Below are the code and all the weights of a small trained network. Each question names an input and a class and asks about switching units off, where a switched-off unit gives its printed mean instead of its output.

import numpy as np


def w(rows, s, z=0):
    codes = np.array(rows[::2]) - 128.0
    scale = np.full(codes.shape[1], s)
    scale[-1] = z or s
    return codes * scale


def f(y):
    return np.maximum(y, 0)


def log_softmax(a):
    a = a - a.max(-1, keepdims=True)
    return a - np.log(np.exp(a).sum(-1, keepdims=True))


def net(x, mask):
    res = np.array(x, float).reshape(1, 6) / 4 @ E
    y = f(res @ A[0][:, :-1].T + A[0][:, -1])
    res = res + np.where(mask, y, B[0][:, -1]) @ B[0][:, :-1]
    return log_softmax(res[-1] @ U[:, :-1].T + U[:, -1])


A, B = {}, {}
E = w([
[111,1,168,119,123,157,210,233,105,101],'x0',
[90,196,173,130,14,187,157,109,106,116],'x1',
[151,145,130,114,158,201,54,195,85,113],'x2',
[114,149,99,136,112,83,125,166,123,36],'x3',
[232,110,167,196,149,156,165,75,69,80],'x4',
[189,229,40,69,204,192,216,101,105,110],'x5',
],0.0088)
A[0] = w([
[142,147,105,172,102,86,93,160,150,14,105],'n1',
[146,135,149,124,171,199,12,174,89,126,68],'n2',
[144,201,113,158,130,100,43,53,148,141,8],'n3',
[112,161,193,192,69,159,119,136,151,121,52],'n4',
[163,93,171,147,129,194,105,93,156,251,120],'n5',
[198,115,172,206,142,138,133,87,93,86,40],'n6',
[108,114,134,153,137,47,205,57,170,155,72],'n7',
[118,71,183,180,108,78,37,127,131,132,1],'n8',
[166,68,102,152,220,63,73,135,156,138,22],'n9',
],0.011,0.0043)
B[0] = w([
[69,144,199,182,245,32,136,49,68,164,204],'n1',
[201,125,116,240,32,84,135,103,245,83,223],'n2',
[117,1,159,92,141,168,185,221,101,125,236],'n3',
[163,124,100,58,84,198,107,99,64,149,192],'n4',
[53,157,158,160,229,12,132,96,52,87,215],'n5',
[47,135,84,69,116,132,82,197,217,211,206],'n6',
[210,148,120,239,72,133,65,155,200,67,216],'n7',
[207,177,45,70,221,176,195,149,177,105,245],'n8',
[86,157,166,54,2,213,128,82,20,148,233],'n9',
],0.0094,0.011)
U = w([
[255,205,39,72,226,201,187,100,149,105,104],'0',
[138,4,222,146,131,163,182,220,110,113,250],'1',
[204,153,157,234,38,101,73,88,192,97,44],'2',
[134,193,178,95,35,211,106,49,55,151,162],'3',
[27,166,92,94,126,98,40,175,230,239,178],'4',
[105,167,197,180,212,42,113,63,85,125,47],'5',
],0.0075,0.0023)

Each question gives the input, the list of numbers given to net, and the class t.
The units are the neurons (one row each of A and B). Each row of codes is followed by its name. A weight is (code - 128) times the scale printed after its matrix; where a second scale follows, it is the last column's (A, B and U).
mask holds one flag per neuron, in row order. A switched-off neuron (its flag False) gives its mean, the last column of its row in B, instead of its output. The means were averaged over made-up inputs and are rounded, as every weight is.
A unit's drop is (log p(t) with every unit on - log p(t) with that unit switched off) / (log p(t) with every unit on - log p(t) with every unit switched off).
The circuit of an input: a set's keep is (log p(t) with only the set's units on - log p(t) with every unit switched off) / (log p(t) with every unit on - log p(t) with every unit switched off). Starting from all 9 units, units are removed one at a time, each time the one whose removal leaves the highest keep (on an exact tie, the one counted first), for as long as the keep stays at least 0.8.
circuit, biggest first: the units of the circuit, biggest drop first
most important unit: the unit with the biggest drop
k most important neurons: the k neurons with the biggest drops, biggest first
drop when u is switched off: that unit's drop, to one decimal
input [5,3,-1,3,-4,-6], class 0: most important unit : n8
input [2,4,3,1,7,-4], class 4: 3 most important neurons : n6; n9; n3
input [4,-6,6,-4,2,4], class 2: circuit, biggest first : n2; n8
input [-4,-3,-8,-6,0,-8], class 0: 2 most important neurons : n8; n2
input [-2,6,-6,-7,0,-2], class 5: 4 most important neurons : n5; n2; n9; n6
input [1,3,-6,-7,-6,3], class 5: circuit, biggest first : n5; n6
input [6,-8,4,-2,2,4], class 3: 2 most important neurons : n9; n3
input [1,-5,-1,8,5,6], class 5: 2 most important neurons : n1; n8
input [0,4,4,-7,2,-4], class 5: 3 most important neurons : n5; n9; n7
input [-1,0,5,4,8,5], class 4: 2 most important neurons : n6; n8
input [0,8,8,5,-4,-2], class 2: 2 most important neurons : n2; n9
input [-4,2,-8,7,-2,5], class 2: 3 most important neurons : n7; n8; n5
input [2,3,7,2,-1,-5], class 2: 2 most important neurons : n2; n3
input [-2,0,6,-3,-6,-5], class 2: circuit, biggest first : n2
input [6,6,2,-8,1,-4], class 5: 3 most important neurons : n5; n3; n9
input [6,5,7,4,-2,-5], class 2: 3 most important neurons : n2; n3; n9
input [5,-8,-8,5,1,6], class 2: circuit, biggest first : n7; n8
input [2,3,-2,-7,-6,5], class 5: 2 most important neurons : n8; n6
input [-6,-1,-1,0,4,4], class 1: circuit, biggest first : n3; n8
input [2,-4,-4,4,-3,-2], class 2: most important unit : n3
input [7,4,-5,4,-1,-7], class 0: circuit, biggest first : n8; n3
input [1,-8,0,3,0,7], class 3: circuit, biggest first : n9; n8
input [1,2,6,-1,4,-8], class 0: drop when n8 is switched off : 1.0
input [-2,4,1,-5,-1,-8], class 0: drop when n2 is switched off : 0.0
input [-8,4,3,-5,1,6], class 1: drop when n3 is switched off : 0.7
